Each row has a class, written after it.
[-330  238  752  439  156  -58  118  -92 -153 -234 -400   66  -71  -80
  -69 -357  346  127  256 -254  129 -540 -145  238 -301 -268 -128   43
  115  -56  -16  465 -426  158  -50 -237 -270  248] -> <154>
[ 430  384  263   41  156 -486 -224  300 -672   -4  154 -167   69 -188
   29  -28   68  -74 -311 -166 -324 -104  -34  497  103 -240 -144  444
  -31  -93  -45  100 -348  -20   67  125 -246  -75] -> <171>
[ -69 -117   10  350  -14  -53  116 -249  -95 -159 -325  367   17  -90
   72 -176   77  517 -420  -75 -416   55 -141   95  -61 -434  136  -13
  -53  -79  -32  173 -252  342  101  488 -145   95] -> <194>
[-455 -120  238    7   78 -168   25  125 -136 -232 -209  230  -84   88
  111 -122 -201  337 -201 -240 -277 -202   95 -244  -55 -361   27  267
   70 -208 -202  274 -195   88  258  217  -96  137] -> <10>
[-561  167   34 -319   64 -713  352  524 -190  -39   56  -12   97  -75
  145    1   42  509 -256 -106 -213 -232   96 -207 -138  -92  165  471
   55 -257  208  -36 -343 -177  185  -66 -130 -174] -> <10>
[-732  257  507  138   75  -32    6  -68  122  -91 -483   11 -164  215
   19  -60  -12  219  253 -358   72 -292   75  230 -165 -289    1  -39
  173 -656 -359  511 -484  -65  299 -197 -320  471] -> <88>
[-410  128  -45 -375   65 -517  243  507 -314   44  144   34  182   39
  237  120  -90  549 -345  -89 -390  -56  -34 -274  -60 -103  179  362
 -144 -369  108 -132 -394 -197  396  -15  -94  -11] -> <218>
[  48   -3   89   85  -82  174 -302  130  229   45 -256   -4   88  -62
 -269 -298  276 -270  189  140  154  -85 -264  143  -84  361  -21 -190
    2  -93   40  106 -173 -123  282 -209  -62  234] -> <35>
[-457  102  220  199   84 -210  147 -165 -340 -191  -90  124 -181   69
   65 -232  -45  388 -297   -7 -558 -164  -80 -292  -17 -269   -4  351
 -175   44 -257  213 -192  194 -256  289  -47  108] -> <81>
[-404   86  -30 -277  160 -280  141  451 -317  103  103   87  136  -93
  106  124  -81  690 -405  -84 -203 -203   74  -70  -41 -185  204  234
 -169 -326  171  -29 -390 -337  336  -29   37   63] -> <194>
[-274 -124  369   31  -55 -179  199  -19 -154 -430 -333  375   20 -150
   62 -227   23  506 -231  166 -270 -194 -295 -187 -144  -35  159   50
 -113  -21   60  280 -381  179   49  372  -80  197] -> <88>
[-615  -68   88  271  210  -65  186   44  -28 -366 -246  279 -143  276
   93 -105  -97  348 -424  -80 -200 -120   57 -298   28 -396  -46  121
   -1  121  -17  252  117  176 -403  356 -112  194] -> <194>
[-214  -41  209  292   43  -40 -101 -370 -149 -218 -296  334   85 -309
  -69 -206  -83  332 -449  -27 -264  -47   13   85   87 -271  208  -17
 -139  178  -98    2  -32  178  -80  451 -150   74] -> <171>
[-246  -85  -51  188   98   95  -51  107  261  -93 -154  -29  -35 -103
 -123 -134  303 -308  495 -161   55  -84 -143   28 -107  333 -166 -106
   49  -88  136  339  243   57  279 -187  -24  229] -> <81>
[-351 -140 -270 -445  353 -506  541  689 -291   57  133    6  -39  468
  143   17 -237 -207  -44 -259  191  149 -449 -321   35  255 -428   42
  423 -414 -173 -187 -507  -58  101  -17 -191 -379] -> <154>
[-225  190    6   75 -232    6 -140    0  469  151 -111 -312 -125   11
 -193 -201  204 -124  534   15    8 -110  -18    3  246  601   72 -298
  -97    7  115  180 -214 -382  500 -303  123  193] -> <194>
[ 382  354  323   86  247 -452  -67  260 -689 -149  112  -36  -85 -156
   22  -34   11   74 -241  -64 -187 -312   -7  376   74 -294 -174  499
  -94  123 -114  146 -253  -27 -180   96 -140  -29] -> <29>
[ 112  -19   -6  181  -10  480 -243  244  571 -131 -336  -21   87 -120
 -289 -176  250  125   75  115  415 -129 -348  148 -149  328  268 -621
   70  -24  324  292 -122 -124  216  -97  112  381] -> <35>
[ -43  -75 -541  213  289 -558  457   85 -507  106  -82  145 -189  271
  139   72 -313 -180 -230 -460  139  200 -366 -157  198 -416  -88  669
  204 -337 -252  149  259  311 -138  320 -254 -604] -> <135>
[-626  241   67 -260  188 -511  249  492 -367   58    9   14  162   12
   39  -30   96  601 -183 -212 -361 -199   43 -212 -143 -138  166  629
  -36 -451  -22   46 -555 -160  258   42  -94 -144] -> <10>
[-367  221  650  332   90 -113   29  -50 -194 -140 -180   31 -159   65
 -154 -291  285   25  414 -364   56 -142 -296   78 -283   13  -19   41
  195 -474  177  708 -697  352  246 -196 -152  198] -> <154>
[-535  219  474  278  123  -86   43  147  -67 -294 -358  -79 -309   96
 -358 -297   88   42  253 -280  -19 -356   51  231 -100   51   52  454
  435 -465   67  276 -129   99  214 -168 -338  210] -> <10>
[-344   69 -180  168  195 -380  612  195 -510   15  350  108 -334  622
  -90 -184  -60  127 -227 -314 -214    0  182 -166  404 -150 -366  153
  366 -502  -44  310 -152  136 -208  258  -14 -327] -> <92>
[ 664  327  219  -24   47 -338 -231  250 -581  -70  134 -232   46 -189
   22   25   14    6 -386   -5 -190 -223  -51  518  118 -354 -128  387
  -37   90  -72   51 -343  -78  -19  103 -208  -23] -> <194>
[-584  -46  180  156  265 -105   36  -12 -131 -277 -289  247 -234  221
  245 -185 -124  384 -567   59  -89 -400   17 -181 -205 -357  -63   73
 -121 -116 -169  128 -158  111 -318  325 -111  143] -> <88>
[ 174 -217  -64 -263  514 -391  111  549 -179 -239  110   96  242  350
  241  -31 -156  -41 -585 -167  -90  -30 -285   28  144 -162  -78 -327
  125 -434  290 -253 -254   79  221  300 -209 -255] -> <81>
[-421  190  322  616  164  194  -66 -352   11  -91 -532   29 -284   13
 -173 -272   11  238  368 -639  251 -408  107  368  -42 -256  -93   19
  216 -306 -205  783 -149   92 -103   32 -189  293] -> <118>
[-685  148   27 -230  195 -322  173  512 -200  -11   20   43  159   84
    5   61  -69  494 -363 -179 -196 -115  116 -194    4  -78  151  347
   39 -456  105 -133 -322 -126  192  111 -192   12] -> <135>
[-442 -105 -407  368  468  -16  450  381  106 -378 -192  233 -416  478
  -71    7 -158  154 -456 -288  452  135 -165   10   47 -212 -173   52
  637 -341  377   40   58  341 -143  289 -205 -215] -> <218>
[-624  -90  247  209  354   56   29  -42 -367 -203 -194  301  -97   12
   74 -202  -41  439 -428  -25 -280 -291  -21  -86 -218 -196   46 -120
 -121  -81  -99  312 -102  163 -359  223  -31  272] -> <171>
[ 338  395  365  -42  133 -547 -118  215 -562    7  165 -162   85  -33
   36    3   89  -79 -112  -51 -408 -149   84  337  211 -270 -258  472
  -95 -125   45  168 -389   -7   51   92 -271   -1] -> <88>
[-305 -402  147 -276  279  -73  296  589 -195  -42   46  196   86  560
  -62  -47 -273 -468  -47 -103    2  293    8 -151  287  410 -301 -152
  621 -433  213 -349 -132   39  285  145 -291 -191] -> <171>
[-243 -159   34 -143   -2   76 -210  319  453 -144 -245    6  189  -11
  -74 -154  109 -288  257  170  130  -34 -212  -66  181  486 -187 -365
   27 -111  252  127 -180 -224  547  -61  -59  239] -> <118>
[-370   21  560  353   35   43   39  131 -209 -133 -305  113  -44  -39
  -54 -137   96  352   39 -431   -5 -289  -17  157 -257 -208  194   36
  244 -630   68  414 -377  284  594   85 -211  264] -> <92>
[-256   89  241  322  -15  -63   56  -16 -327 -276 -243  249 -182  180
  -12 -258  -80  307 -365   77 -123 -176 -234 -259   30 -189   21  408
  -84  -92 -174  278 -242  204 -206  427 -101  159] -> <29>
[-267  406  461  226   41 -152   51  296  -87 -180 -262 -132 -106  180
  122 -197  132  107  228 -380  107 -331 -274  -35 -218  -78  -58  228
   34 -512  -98  627 -362  -53  120  -16 -193  302] -> <218>
[-624  126  650  -26  141 -236  242 -154 -253  -25 -137   13 -100  254
   90 -115  136  255  229 -111 -210 -536  172  167   43   35  -97 -267
  -67 -700  128  369 -529  -77  253  -94 -259  413] -> <88>
[-342  150   -9 -260   80 -372  123  348 -153  120  -28    8  166 -110
   75   55   20  531 -291 -144  -95 -110 -115  -20 -145 -107  179  256
  -89 -290   64  -81 -598 -306  302  -26  -75  -21] -> <81>
[-296  310  780  159    9 -201   -6  240 -445 -172 -101 -199 -316   75
   99  -51  -17   -3   50 -322  160 -584  -47  149 -156  -62 -262   94
  179 -458 -164  668 -496   -3  159   96 -317  563] -> <92>
[  93 -136  183  -37  -69  177 -307  271  481  -10 -203  -81  132  -57
 -233 -108  111 -328  178   96  223  -78  -14  218   68  307 -127 -382
  191 -258  409  -75    4 -109  536 -123 -177  333] -> <35>
[-563  153 -136   72  355 -351  239  624 -220  162  128   79 -290  650
  231 -111   -2 -186  216 -467 -200   43  220 -213   59  161 -764  117
  282 -575 -331  453 -197   64 -149  114 -101  148] -> <35>
[-899 -278  209  273  165  -83  262   40 -176 -473 -349  314 -106   25
  166 -186  -37  235 -448  -74 -227 -107   26 -293  -44 -400  -58  116
   13  -26 -146  125  211  370  -82  390 -127 -108] -> <88>
[ 586  296  210 -108   45 -477  -85  227 -556   68  157 -201   13 -156
  -56   41   15   42  -49  -28 -352 -135   19  432  174 -168 -171  480
  -88   51   96  103 -297 -168  -18  -22 -140  -43] -> <88>
[  31 -196  -44   26  -91  344 -336  108  443  -40 -279   19  202 -177
  -87 -234   22 -161   41  115  114 -133 -171  125   43  280   79 -559
   28  -71  101   79  111 -195  499 -172  -48  344] -> <171>
[-637  393  362  197  -44 -127   79  286 -321   67   65 -208 -398   85
  116 -303   64 -119  322 -341 -346 -416  183 -221 -113    6 -392  577
  108 -490 -611  651 -100  -32  354  -41  -90  272] -> <29>
[-704  359  588  443  163 -339 -101 -199 -360  129 -210 -260 -354   84
  -44 -287  211    3   77 -516   15 -604  229  230 -273 -355  -34  283
  127 -453 -143  567 -382  155   23 -231 -337  137] -> <10>
[-475  358   18 -188  247 -460  217  423 -392   62   61  103   70   -6
   12  -51  126  620 -298 -124 -237 -263 -105 -109 -207  -72  123  642
 -119 -392   11   35 -644 -266  134   25  -87   21] -> <81>
[-276  -38   84  -54 -153   87 -117  273  555   28 -257 -270  -18 -133
 -245 -140  273 -162  292  104  162 -168    0   77  -88  390  -49 -353
  239 -110   66  182 -216 -215  409  -61  -49  194] -> <10>
[ 491  312  340 -147   79 -577 -253  210 -486   82   54 -196  120 -232
  -92    5   69 -163 -114  -63 -265  -35  -64  547   53 -181  -64  455
    6 -145  107   99 -566 -108  295    8 -321 -126] -> <218>
[-340   15  188  102 -181   94 -137  106  513 -330 -275  -45  -81 -164
 -220 -185  176 -124  320  164  171 -170 -228 -123  -38  408   88 -426
   17   26 -155  381   -1  -88  270  -90   71  440] -> <81>
[-566  123   47  533  285  -49   70 -207 -362 -392 -318  189 -290   64
   12 -284   36  344 -340 -181 -140 -167 -184  -89 -155 -292    4  236
  -19  129 -221  445    2  464 -720  270 -115   96] -> <10>
[-523  233  650  201  106 -109  -39    5  -66   17 -295  -24 -317  236
 -139 -172   37  127  546 -353  -89 -414  202   28 -325  -74 -147  431
  241 -446 -190  658 -463   82   55 -148 -211  414] -> <154>
[-459  105  292  394  123   53 -129  -27 -198 -254 -394  -82 -146  131
   15  -93 -100   75 -143 -449  257 -316  -62  118   29 -150   40  227
  127 -480   20  292  -67  289    9  313 -385  170] -> <135>
[-127   59  147  115   40  138 -228 -152  406    6 -226   56  -40  -45
 -397 -313  353  -71  325  210  165 -351 -141  251   -1  433 -106 -586
  -96 -151  190  261 -341 -238  232 -225  -46  554] -> <29>
[-452  161  -50 -313  121 -439  155  534 -245   30    9   37  213  -86
   63   52   89  556 -289 -120  -53 -219 -140  -93 -185   45  269  323
 -162 -317  146  -40 -478 -356  333  -75  -35  -40] -> <92>
[-343  136  -85 -247   77 -365  196  528 -284   41  -27   96  297   41
  196  100   39  616 -433  -90 -160  -27 -171 -191 -127 -281  226  408
 -170 -394   16 -163 -480 -153  202   47  -61 -152] -> <135>
[-189  244  615  303   25   35 -355 -140 -408 -161 -361  -40 -135 -113
  -90 -139  -20  266   -4 -308  205 -373 -182  445 -281 -138  208   88
   -7 -372  -62  449 -523   97   67 -221 -233  427] -> <92>
[-133  -90  -39  -27   18  203  -97  110  531 -130 -154   28  109 -221
 -143 -217  251 -140  171  107  196 -175 -334  -44  -78  545   40 -562
  -54  192  367  -19   19 -278  402 -186   11  363] -> <171>
[-648  227   51 -396  189 -485  289  635 -323    0  144  -63  179  141
  228   22   37  522 -326  -82 -376 -241   83 -224   27  -33   17  301
 -130 -411   98   37 -484 -319  228    7  -84  -40] -> <88>
[-278  222  674  267  -37 -248  114   37 -279 -278 -240  -79 -140  226
 -179 -460  239   52  288 -349 -350 -435  174  315  -23  -84 -132  322
  389 -446 -156  515 -452  181  108  -89 -355  116] -> <81>
[ 443  422  221  -48   98 -475 -124  393 -611  -75  136 -244  -44  -98
   45   51   22   24 -287   -6 -178 -215  -45  415   23 -261 -156  566
  -15   53 -136   40 -332 -104 -169    6 -194  -39] -> <194>
[ 490 -303 -237   31   15  218   81  177  -95 -211   38  203   53   99
 -113   68 -143 -197  229   32 -314  483 -302 -154  189  119   22  405
  206   64  182  -54  325  403  344  157   26 -144] -> <154>
[ 106   59  213   69 -109    4 -253  172  112  -41 -226  -50   96 -117
  -43 -208  176 -203  242  146  -21 -115 -356  155  120  453  -53 -460
 -128 -178  -56  256 -300 -178  484  -34  -61  401] -> <118>
[-574  413  630  286   52   16 -150  109  -17 -111 -367  -96 -139   44
  -76 -397   64  371  184 -443  119 -627  142   97 -218 -313 -204   32
   37 -244 -556  551 -512 -222 -131 -233  -97  414] -> <29>
[  51 -231 -245  352   67   63  312  -73   64 -348 -313  145 -167  -71
 -194   69  -83  -43 -154 -203  328  314 -508   30  112   -3  189 -124
  463  361  188  394   -1  456  -64  476 -192 -105] -> <194>
[-213  -30  123  370  168   66  168 -214 -192 -269 -361  398  -93  101
  184 -212  -39  399 -398  -26 -192  -94 -215 -141 -165 -472  -36   95
  -41  131 -284  252 -134  404 -431  389 -125  141] -> <35>
[ 125   80  221 -236 -213    7 -324  119  352   98 -190  -74  160 -233
  -51 -320  189 -228  371  248 -196 -106 -261  112  -63  531 -110 -323
 -173 -192  -58  176 -424 -375  595 -171  -43  383] -> <88>
[ 316  343  238  -53  106 -411  -69  336 -525  -84  147 -312  -57  -57
   35   -6   96  -41 -107 -163 -305 -283  -53  365   40 -151 -163  461
   -2  -45  -32  257 -281 -112   90   17 -193    4] -> <92>
[-388  -29  296  305   94  -53  192 -172 -220 -247 -341  331 -147 -190
  -19 -279  -41  380 -336  -22 -267 -127 -175 -135 -218 -375   53  186
   18   -6 -308  311 -147  310 -278  451 -117   53] -> <135>
[-436  139  269  255  151   65 -126 -175  -67 -290 -225  262   37   10
  140 -150  -46  329 -486  101 -155  -58  -47 -212 -107 -415  -22  -13
 -195  120 -238  176 -191  267 -480  384  -87  256] -> <194>
[ -24 -189 -317   10 -154  394 -286  246  821  -96 -154 -119  130   82
    4  -58  112 -354   21  364  262   81 -181 -151  167  321 -175 -637
  -50   76  409  -73  374 -152  291 -177   24  377] -> <88>
[-374  290 -446   10  654  -59   20    2 -673  192  100   17  -25  456
  336   45  -73  -10 -350 -220 -261  279 -321   65  116  -15  198  332
  -30 -560 -252  726 -686  251  -82  352  -93 -393] -> <81>
[-732  -54    0 -352  133 -527  363  622 -261   46  -40  167  161   93
  144   -5  -49  681 -137 -161 -356 -139  109 -340 -140   26   93  461
   -8 -442   52  -59 -445 -216  271   55   41 -200] -> <171>
[ 533  252  148  -85  136 -421 -155  290 -667 -101  143 -242    8 -104
   -3  137   39  -61 -196  -35 -286  -94  -98  483  147 -243 -102  430
   20   67   26  133 -304   36   -7  -29 -224  -12] -> <10>
[  23  -11  233  -62  -54  201 -333  209  418  223 -219 -211  -32   18
 -233 -104   84 -405  342  128  136 -119  -76  132   43  369 -202 -118
  102 -150  154   73 -292 -366  583  -93 -132  320] -> <154>
[-187  -79   63  286   12  -82  164    2 -245 -178 -171  122 -119   24
   91  -60   15  371 -472    6 -194  -90 -114  -50  -34 -400  -50  -49
  -31   22  -19  267 -111  230 -192  349  -95  121] -> <218>
[-732 -587 -305 -290  490 -344  345  500 -164  -80   26   17 -186  649
  253  -70 -390 -450 -342 -200  -40  150 -225 -491  151  215 -441 -307
  386 -203  223  -15  107  148 -192  138 -244 -223] -> <10>
[-557  133  129 -171  119 -413  187  498 -373   10  -81  -36   16 -130
  -37   87  -14  626 -350 -209    2 -250  -28   85 -192  -51  229  351
   38 -379  101 -102 -522 -245  297  -15 -112  -54] -> <92>
[-166  149  128   24 -139   54 -206  559  562  -55  -70 -165  -22   61
 -186 -399   66 -447   55  190  213  -70 -163 -327  -45  406 -352  -90
  253   21   78  -56   74 -278   68 -129  -88  264] -> <118>
[ 620  316  233  -72   38 -403 -262  265 -582  114  110 -232   28 -132
 -100   68  -41 -127 -158    0 -275 -138    1  535  163 -194 -140  547
    0  -56  -36  112 -311 -173  132   25 -257   38] -> <92>
[-571  131   41 -384   68 -429  212  679 -203   39   35   46  121   43
   14   57 -131  554 -293 -161 -123 -132   40 -300 -126  -20  340  571
   27 -514   35 -173 -381 -324  392   -1  -39 -166] -> <135>
[-293  -99   70  166 -157 -150  106 -222  115 -248 -221  150  -71 -163
  -75  -32  -20  206 -349  -37 -136  -28  -56  -30  102 -244  278  -98
  -16  -99    2  177   87  161  194  438 -181  112] -> <135>
